Small tables with named rows and columns. After each table, cells are looked up by row and column.

Gili =
         Keduna   Tad   Lezo
Safa       0.08  4.64  -3.33
Kagur     -5.25  6.22  -0.42
Nof       -4.84  9.87  -1.57
Podetum   -0.02  4.44  -3.30

What is the Lezo of Podetum in Gili?
-3.30
What is the Keduna of Safa in Gili?
0.08
What is the Lezo of Nof in Gili?
-1.57
What is the Tad of Kagur in Gili?
6.22
What is the Keduna of Kagur in Gili?
-5.25
What is the Keduna of Nof in Gili?
-4.84
What is the Keduna of Podetum in Gili?
-0.02
What is the Tad of Podetum in Gili?
4.44
What is the Lezo of Kagur in Gili?
-0.42
What is the Tad of Safa in Gili?
4.64
What is the Tad of Nof in Gili?
9.87
What is the Lezo of Safa in Gili?
-3.33

Kigifal =
fields: Mimu, Sezutas
Zalis: [153, 185]
Forunu: [207, 97]
Zed: [148, 201]
Puv: [41, 116]

What is the Sezutas of Puv in Kigifal?
116
What is the Sezutas of Forunu in Kigifal?
97
What is the Mimu of Puv in Kigifal?
41
What is the Mimu of Zed in Kigifal?
148
What is the Sezutas of Zed in Kigifal?
201
What is the Mimu of Zalis in Kigifal?
153
What is the Mimu of Forunu in Kigifal?
207
What is the Sezutas of Zalis in Kigifal?
185

Folafi:
,Kepimov,Fol,Bes,Serobi,Felamos,Duru
Zugi,5.0,55.4,2.7,56.6,55.1,55.5
Pesi,78.4,33.6,82.2,31.0,33.8,35.4
Mabigun,40.9,64.9,38.8,67.0,64.1,66.0
Labiro,19.9,87.0,12.9,90.7,87.1,83.0

What is the Felamos of Mabigun in Folafi?
64.1
What is the Bes of Labiro in Folafi?
12.9
What is the Fol of Mabigun in Folafi?
64.9
What is the Felamos of Pesi in Folafi?
33.8
What is the Serobi of Labiro in Folafi?
90.7
What is the Kepimov of Zugi in Folafi?
5.0
What is the Duru of Zugi in Folafi?
55.5
What is the Duru of Pesi in Folafi?
35.4
What is the Fol of Zugi in Folafi?
55.4
What is the Duru of Mabigun in Folafi?
66.0
What is the Serobi of Zugi in Folafi?
56.6
What is the Bes of Pesi in Folafi?
82.2
What is the Bes of Mabigun in Folafi?
38.8
What is the Kepimov of Labiro in Folafi?
19.9
What is the Felamos of Labiro in Folafi?
87.1
What is the Fol of Pesi in Folafi?
33.6
What is the Serobi of Pesi in Folafi?
31.0
What is the Duru of Labiro in Folafi?
83.0
What is the Fol of Labiro in Folafi?
87.0
What is the Bes of Zugi in Folafi?
2.7

Kolomur:
	Kiga	Modozap	Nila	Mem	Biba	Lev	Tigedi	Dapob
Tapiliz	197	87	146	105	41	127	153	98
Diniv	148	94	152	141	80	151	132	84
Tovaku	152	85	132	146	137	164	137	122
Sotub	159	119	138	139	126	168	136	121
Ribomok	148	142	145	154	131	162	144	109
Bugukab	122	144	133	142	124	158	124	110
Zedefod	133	150	139	144	123	154	121	117
Lopogu	127	160	126	143	139	149	137	121
Mipu	138	140	137	154	146	151	124	115
Gete	132	153	136	148	167	121	145	115
Zoga	132	172	136	157	136	136	138	100
Nagigu	122	174	122	147	148	131	139	105
Kimir	131	179	107	147	150	105	146	115

Modozap of Ribomok is 142
Mem of Zoga is 157
Kiga of Gete is 132
Modozap of Nagigu is 174
Biba of Lopogu is 139
Dapob of Sotub is 121
Kiga of Zedefod is 133
Row with the largest Dapob: Tovaku

Korifev:
,Defe,Vatidon,Lel
Mero,136,129,227
Gedorab,149,137,90
Nus,160,166,37
Kiz,136,108,232

Lel of Nus: 37
Vatidon of Kiz: 108
Lel of Mero: 227
Lel of Kiz: 232
Lel of Gedorab: 90
Vatidon of Nus: 166
Defe of Mero: 136
Vatidon of Gedorab: 137
Defe of Gedorab: 149
Vatidon of Mero: 129
Defe of Kiz: 136
Defe of Nus: 160
Row with the largest Lel: Kiz

Buso.csv
,Zudimat,Luba
Pazo,40455,74151
Kug,26093,93487
Zer,21120,59790
Detul,6758,79125
Nur,35481,40455
Zezeveb,21120,59790
Zisiz,35481,40455

Luba of Zer is 59790
Luba of Kug is 93487
Zudimat of Kug is 26093
Zudimat of Zisiz is 35481
Zudimat of Zezeveb is 21120
Zudimat of Detul is 6758

Table Kikale
,Pasi,Kodufo,Noz,Maleted,Zoganil,Motoza,Vaf,Ter
Vub,435,316,459,383,477,500,383,347
Legobi,187,474,773,639,358,623,490,172
Sos,442,332,474,394,471,468,422,366
Miz,345,599,312,613,274,308,583,603
Zofu,453,332,465,382,473,470,374,360
Givaz,458,383,509,379,512,493,318,357
Zaz,438,346,462,351,509,464,350,358
Pusurer,371,141,332,491,165,590,366,328
Kegeted,410,318,462,372,466,440,391,346

Zofu, Zoganil: 473
Zaz, Maleted: 351
Kegeted, Motoza: 440
Pusurer, Kodufo: 141
Zofu, Vaf: 374
Sos, Motoza: 468
Givaz, Ter: 357
Pusurer, Ter: 328
Legobi, Motoza: 623
Vub, Vaf: 383
Kegeted, Maleted: 372
Miz, Maleted: 613
Sos, Maleted: 394
Legobi, Maleted: 639
Zaz, Ter: 358
Miz, Vaf: 583
Vub, Kodufo: 316
Vub, Maleted: 383
Legobi, Vaf: 490
Which row has the largest Maleted? Legobi

Timetos =
|  | Zotu | Gov | Bom | Tete | Voseze | Koletor |
|---|---|---|---|---|---|---|
| Vel | 0.321 | 0.244 | 0.432 | 0.631 | 0.479 | 0.670 |
| Mafelil | 0.064 | 0.842 | -0.356 | 0.260 | -0.619 | 0.937 |
| Zovemi | 0.104 | 0.277 | 0.334 | 0.625 | 0.632 | 0.187 |
| Tup | 0.089 | 0.444 | -0.020 | 0.119 | 0.037 | 0.106 |

Zovemi, Koletor => 0.187
Tup, Koletor => 0.106
Tup, Bom => -0.020
Mafelil, Gov => 0.842
Vel, Zotu => 0.321
Vel, Gov => 0.244
Mafelil, Zotu => 0.064
Mafelil, Bom => -0.356
Mafelil, Tete => 0.260
Mafelil, Koletor => 0.937
Zovemi, Bom => 0.334
Tup, Tete => 0.119
Vel, Koletor => 0.670
Zovemi, Tete => 0.625

Table Megez
|  | Tiz | Vakuzem | Potenum | Nafepa | Seguk |
|---|---|---|---|---|---|
| Gako | 6.9 | 4.3 | 5.9 | 3.6 | 3.6 |
| Vot | 5.1 | 2.8 | 4.9 | 7.4 | 6.6 |
| Las | 3.4 | 7.3 | 7.0 | 7.3 | 6.7 |
| Duzedus | 4.3 | 5.4 | 5.6 | 7.1 | 3.6 |
| Zop | 7.8 | 4.1 | 7.8 | 2.0 | 2.4 |
| Ret | 3.7 | 5.9 | 5.2 | 4.8 | 7.7 |
| Pufed | 6.5 | 3.2 | 2.5 | 2.5 | 4.3 |
| Samuma | 3.0 | 2.8 | 2.6 | 7.0 | 5.1 |
| Nur | 6.0 | 3.1 | 5.8 | 1.7 | 8.0 |
| Rol | 5.8 | 5.9 | 7.8 | 4.2 | 4.0 |
| Vuz | 8.1 | 4.6 | 3.3 | 1.9 | 6.7 |
| Por | 2.5 | 5.0 | 6.0 | 6.1 | 5.3 |
| Zevigul | 5.2 | 4.0 | 3.7 | 5.7 | 2.1 |
| Rik | 7.6 | 2.3 | 7.6 | 4.0 | 4.3 |

Vuz, Vakuzem: 4.6
Vuz, Seguk: 6.7
Zevigul, Seguk: 2.1
Rik, Tiz: 7.6
Nur, Vakuzem: 3.1
Rol, Vakuzem: 5.9
Duzedus, Nafepa: 7.1
Ret, Seguk: 7.7
Vot, Nafepa: 7.4
Las, Vakuzem: 7.3
Las, Potenum: 7.0
Gako, Potenum: 5.9
Vuz, Tiz: 8.1
Gako, Nafepa: 3.6
Vuz, Nafepa: 1.9
Zevigul, Vakuzem: 4.0
Which row has the largest Seguk? Nur

Balog.tsv
	Momu	Lelova	Nimadat	Lusemom	Toku	Kezeso	Gidute	Pagovip	Sakot	Pupo
Gire	36	130	166	199	159	116	26	51	180	185
Funubun	174	109	149	200	145	127	93	114	138	176
Zotu	48	101	107	36	101	105	133	162	184	71

Pupo of Funubun: 176
Nimadat of Funubun: 149
Gidute of Funubun: 93
Toku of Zotu: 101
Kezeso of Gire: 116
Pagovip of Zotu: 162
Momu of Zotu: 48
Nimadat of Gire: 166
Lelova of Gire: 130
Pupo of Gire: 185
Toku of Gire: 159
Momu of Funubun: 174
Nimadat of Zotu: 107
Lusemom of Funubun: 200
Gidute of Zotu: 133
Lusemom of Zotu: 36
Kezeso of Funubun: 127
Toku of Funubun: 145
Lelova of Funubun: 109

Bideze
cols = Kof, Batup, Tutot, Fuvove, Votu, Bireti, Zes, Lil
Savode: [-54, -51, -25, -15, 18, 24, 38, 30]
Pufu: [25, 35, 27, 38, -66, -43, -62, -47]
Puv: [-79, -53, 33, 57, -70, -42, 39, 58]
Pof: [0, -23, 73, 40, -55, -93, 22, -24]
Met: [-83, 46, -60, 58, -69, 47, -58, 62]

Pof, Lil => -24
Met, Bireti => 47
Pof, Batup => -23
Met, Zes => -58
Savode, Batup => -51
Met, Batup => 46
Savode, Kof => -54
Pufu, Zes => -62
Met, Tutot => -60
Row with the largest Kof: Pufu

Balez:
	Pebab	Seg	Zikugim	Div	Nebad	Fupo	Rerako	Liti	Dativ	Folu
Lal	74	149	150	217	192	106	123	121	89	148
Ropu	143	107	153	109	118	135	143	124	155	118
Besab	123	142	57	187	174	172	95	157	96	187
Pigup	102	252	254	233	204	68	198	146	123	140
Bebiz	89	98	185	189	178	120	137	108	128	130
Vod	225	163	146	18	48	149	175	160	202	106
Puf	188	191	97	106	113	163	143	176	148	159
Pezer	119	91	103	139	140	150	108	124	122	140

Lal, Pebab: 74
Pezer, Dativ: 122
Pigup, Zikugim: 254
Puf, Div: 106
Besab, Dativ: 96
Bebiz, Div: 189
Besab, Nebad: 174
Besab, Liti: 157
Pezer, Liti: 124
Ropu, Dativ: 155
Vod, Folu: 106
Puf, Seg: 191
Bebiz, Liti: 108
Lal, Liti: 121
Vod, Dativ: 202
Lal, Fupo: 106

Bilede:
|  | Lizuma | Ropi | Dusuk | Pag | Bavubo | Fifer | Kupera | Bag | Kod | Dep |
|---|---|---|---|---|---|---|---|---|---|---|
| Pivi | 95 | 148 | 148 | 131 | 166 | 149 | 154 | 199 | 163 | 154 |
| Gidimu | 170 | 159 | 162 | 144 | 135 | 155 | 163 | 158 | 115 | 151 |
| Funa | 126 | 160 | 160 | 147 | 165 | 149 | 148 | 151 | 69 | 150 |
| Vufufaf | 193 | 161 | 143 | 167 | 150 | 147 | 164 | 190 | 56 | 151 |
| Rutupaf | 120 | 136 | 162 | 147 | 126 | 164 | 157 | 132 | 209 | 153 |
| Doga | 166 | 145 | 143 | 137 | 173 | 156 | 147 | 115 | 134 | 157 |
| Gavipa | 106 | 138 | 142 | 166 | 168 | 143 | 166 | 130 | 98 | 146 |
| Kinuf | 170 | 141 | 153 | 121 | 168 | 160 | 166 | 143 | 129 | 155 |
| Suma | 193 | 165 | 151 | 145 | 167 | 159 | 162 | 139 | 238 | 152 |

What is the Bavubo of Rutupaf in Bilede?
126
What is the Kod of Gavipa in Bilede?
98
What is the Fifer of Kinuf in Bilede?
160
What is the Kupera of Pivi in Bilede?
154
What is the Bag of Pivi in Bilede?
199
What is the Bag of Suma in Bilede?
139
What is the Dusuk of Doga in Bilede?
143
What is the Kod of Gidimu in Bilede?
115

